Here is a tiny trained network, its code and every weight. The questions are about switching its units off for an input and a class, where a switched-off unit gives its printed mean instead of its output.

import numpy as np


def w(rows, s, z=0):
    codes = np.array(rows[::2]) - 128.0
    scale = np.full(codes.shape[1], s)
    scale[-1] = z or s
    return codes * scale


def f(y):
    return y / 2 * (1 + np.tanh(0.7978845608 * (y + 0.044715 * y**3)))


def log_softmax(a):
    a = a - a.max(-1, keepdims=True)
    return a - np.log(np.exp(a).sum(-1, keepdims=True))


def net(x, mask):
    res = np.array(x, float).reshape(1, 5) / 4 @ E
    y = f(res @ A[0][:, :-1].T + A[0][:, -1])
    res = res + np.where(mask, y, B[0][:, -1]) @ B[0][:, :-1]
    return log_softmax(res[-1] @ U[:, :-1].T + U[:, -1])


A, B = {}, {}
E = w([
[194,182,139,135,135,77,137,41,158,107],'x0',
[158,128,65,78,84,92,163,168,9,150],'x1',
[89,193,132,9,204,140,34,121,182,136],'x2',
[65,77,191,154,113,69,69,207,158,98],'x3',
[208,128,210,138,180,214,137,116,62,151],'x4',
],0.011)
A[0] = w([
[145,94,159,133,61,115,78,150,138,139,42],'neuron 0',
[191,93,139,103,108,164,147,157,152,113,48],'neuron 1',
[143,105,111,114,107,126,83,119,119,137,68],'neuron 2',
[128,139,63,85,115,14,139,181,195,100,58],'neuron 3',
[114,77,134,133,123,97,99,120,119,123,54],'neuron 4',
[121,135,91,190,6,183,178,162,43,120,33],'neuron 5',
[61,133,168,85,213,234,70,175,184,121,75],'neuron 6',
[132,128,117,150,138,142,134,91,148,109,99],'neuron 7',
[47,149,70,37,136,98,102,115,104,107,136],'neuron 8',
[104,118,190,122,191,174,42,160,189,120,22],'neuron 9',
[82,77,171,201,95,54,118,198,84,125,73],'neuron 10',
[116,119,99,159,112,144,217,127,79,137,1],'neuron 11',
[73,94,185,146,97,59,65,227,116,96,36],'neuron 12',
[63,189,85,103,81,12,85,85,179,84,62],'neuron 13',
[123,101,150,104,89,144,138,133,113,90,98],'neuron 14',
[151,124,108,221,80,109,180,42,186,116,81],'neuron 15',
[102,79,108,134,113,143,136,102,116,159,59],'neuron 16',
[253,169,187,132,176,176,171,49,38,133,29],'neuron 17',
[135,155,103,100,144,143,127,215,73,171,9],'neuron 18',
[123,55,124,171,1,97,204,245,94,112,163],'neuron 19',
[103,140,150,121,84,146,125,121,140,136,79],'neuron 20',
[141,146,72,86,147,123,94,185,102,162,40],'neuron 21',
[180,155,152,160,149,123,183,61,166,121,145],'neuron 22',
[134,137,78,127,104,169,230,153,48,183,132],'neuron 23',
[108,146,152,221,124,67,153,47,187,83,27],'neuron 24',
],0.0099,0.007)
B[0] = w([
[105,125,134,136,139,130,149,176,115,135,140],'neuron 0',
[147,150,100,124,149,133,132,123,130,123,132],'neuron 1',
[130,145,152,116,119,120,111,113,113,94,124],'neuron 2',
[152,185,100,123,110,63,119,132,158,119,191],'neuron 3',
[135,149,136,129,125,132,159,158,109,127,135],'neuron 4',
[165,87,56,178,195,135,72,85,115,82,201],'neuron 5',
[69,134,160,176,157,213,46,120,157,199,210],'neuron 6',
[119,129,130,120,96,153,151,156,140,113,139],'neuron 7',
[140,140,136,51,129,96,56,86,131,153,194],'neuron 8',
[91,111,94,188,129,181,88,148,164,126,187],'neuron 9',
[116,173,165,159,199,81,189,179,71,74,197],'neuron 10',
[145,118,82,184,128,129,88,68,145,121,165],'neuron 11',
[78,175,184,122,145,98,176,254,125,119,200],'neuron 12',
[158,161,76,113,70,85,63,144,231,155,208],'neuron 13',
[107,158,126,125,169,109,111,101,108,133,133],'neuron 14',
[128,55,129,110,73,150,189,98,166,61,196],'neuron 15',
[110,138,83,129,127,118,138,132,134,110,131],'neuron 16',
[216,243,145,155,79,166,216,137,65,158,235],'neuron 17',
[70,77,169,77,128,142,144,90,88,157,159],'neuron 18',
[113,96,108,215,231,51,96,141,77,54,251],'neuron 19',
[113,148,142,150,120,120,140,116,131,134,125],'neuron 20',
[138,79,162,60,127,116,152,124,117,117,155],'neuron 21',
[135,113,151,129,72,136,186,147,157,142,188],'neuron 22',
[169,59,91,114,142,133,94,29,98,140,217],'neuron 23',
[78,44,175,49,97,122,194,147,156,81,179],'neuron 24',
],0.0095,0.018)
U = w([
[205,202,131,142,106,190,178,93,76,155,205],'0',
[94,143,140,157,175,82,131,186,95,100,87],'1',
[163,86,61,174,168,119,121,76,80,100,2],'2',
[116,180,89,86,95,88,78,131,183,153,196],'3',
[83,157,138,152,151,237,73,127,159,168,207],'4',
[121,73,142,125,83,146,176,107,167,90,119],'5',
[125,136,118,8,148,159,98,95,58,174,93],'6',
],0.012,0.0017)

Each question gives the input, the list of numbers given to net, and the class t.
The units are the neurons (one row each of A and B). Each row of codes is followed by its name. A weight is (code - 128) times the scale printed after its matrix; where a second scale follows, it is the last column's (A, B and U).
mask holds one flag per neuron, in row order. A switched-off neuron (its flag False) gives its mean, the last column of its row in B, instead of its output. The means were averaged over made-up inputs and are rounded, as every weight is.
A unit's drop is (log p(t) with every unit on - log p(t) with that unit switched off) / (log p(t) with every unit on - log p(t) with every unit switched off).
The circuit of an input: a set's keep is (log p(t) with only the set's units on - log p(t) with every unit switched off) / (log p(t) with every unit on - log p(t) with every unit switched off). Starting from the 12 units with the biggest drops (on a tie, the unit counted first), units are removed one at a time, each time the one whose removal leaves the highest keep (on an exact tie, the one counted first), for as long as the keep stays at least 0.8.
units of the circuit, in order: the units of the circuit, biggest drop first
top k neurons: the k neurons with the biggest drops, biggest first
drop of u: that unit's drop, to one decimal
input [3,-5,7,-5,-1], class 4: units of the circuit, in order -> neuron 6
input [4,-5,1,-6,-1], class 5: top 2 neurons -> neuron 24; neuron 15
input [7,-7,0,5,6], class 5: top 3 neurons -> neuron 24; neuron 22; neuron 15
input [-7,6,-7,4,-1], class 2: top 3 neurons -> neuron 5; neuron 23; neuron 11
input [-3,3,4,5,-8], class 3: top 2 neurons -> neuron 13; neuron 8
input [-5,4,1,-2,6], class 0: top 2 neurons -> neuron 17; neuron 19
input [6,-3,-4,-7,-1], class 5: top 3 neurons -> neuron 15; neuron 24; neuron 22
input [-3,1,2,-3,3], class 0: top 2 neurons -> neuron 8; neuron 24
input [8,-1,-4,6,-5], class 5: top 3 neurons -> neuron 15; neuron 24; neuron 13
input [-2,8,2,-8,1], class 6: top 3 neurons -> neuron 23; neuron 19; neuron 18
input [7,4,0,8,-8], class 3: top 2 neurons -> neuron 13; neuron 3
input [-5,3,4,-1,6], class 6: top 2 neurons -> neuron 18; neuron 21
input [-2,5,-7,-7,6], class 2: top 2 neurons -> neuron 5; neuron 23
input [8,1,8,0,6], class 0: units of the circuit, in order -> neuron 17
input [6,-2,-4,2,-8], class 5: top 2 neurons -> neuron 15; neuron 24
input [4,-2,3,7,6], class 4: drop of neuron 13 -> 0.0
input [3,8,2,3,-8], class 3: drop of neuron 13 -> 0.1
input [8,7,4,2,2], class 0: drop of neuron 17 -> 0.2
input [-1,-7,4,-8,-4], class 4: drop of neuron 6 -> 0.5
input [8,8,6,-8,-5], class 3: units of the circuit, in order -> neuron 13
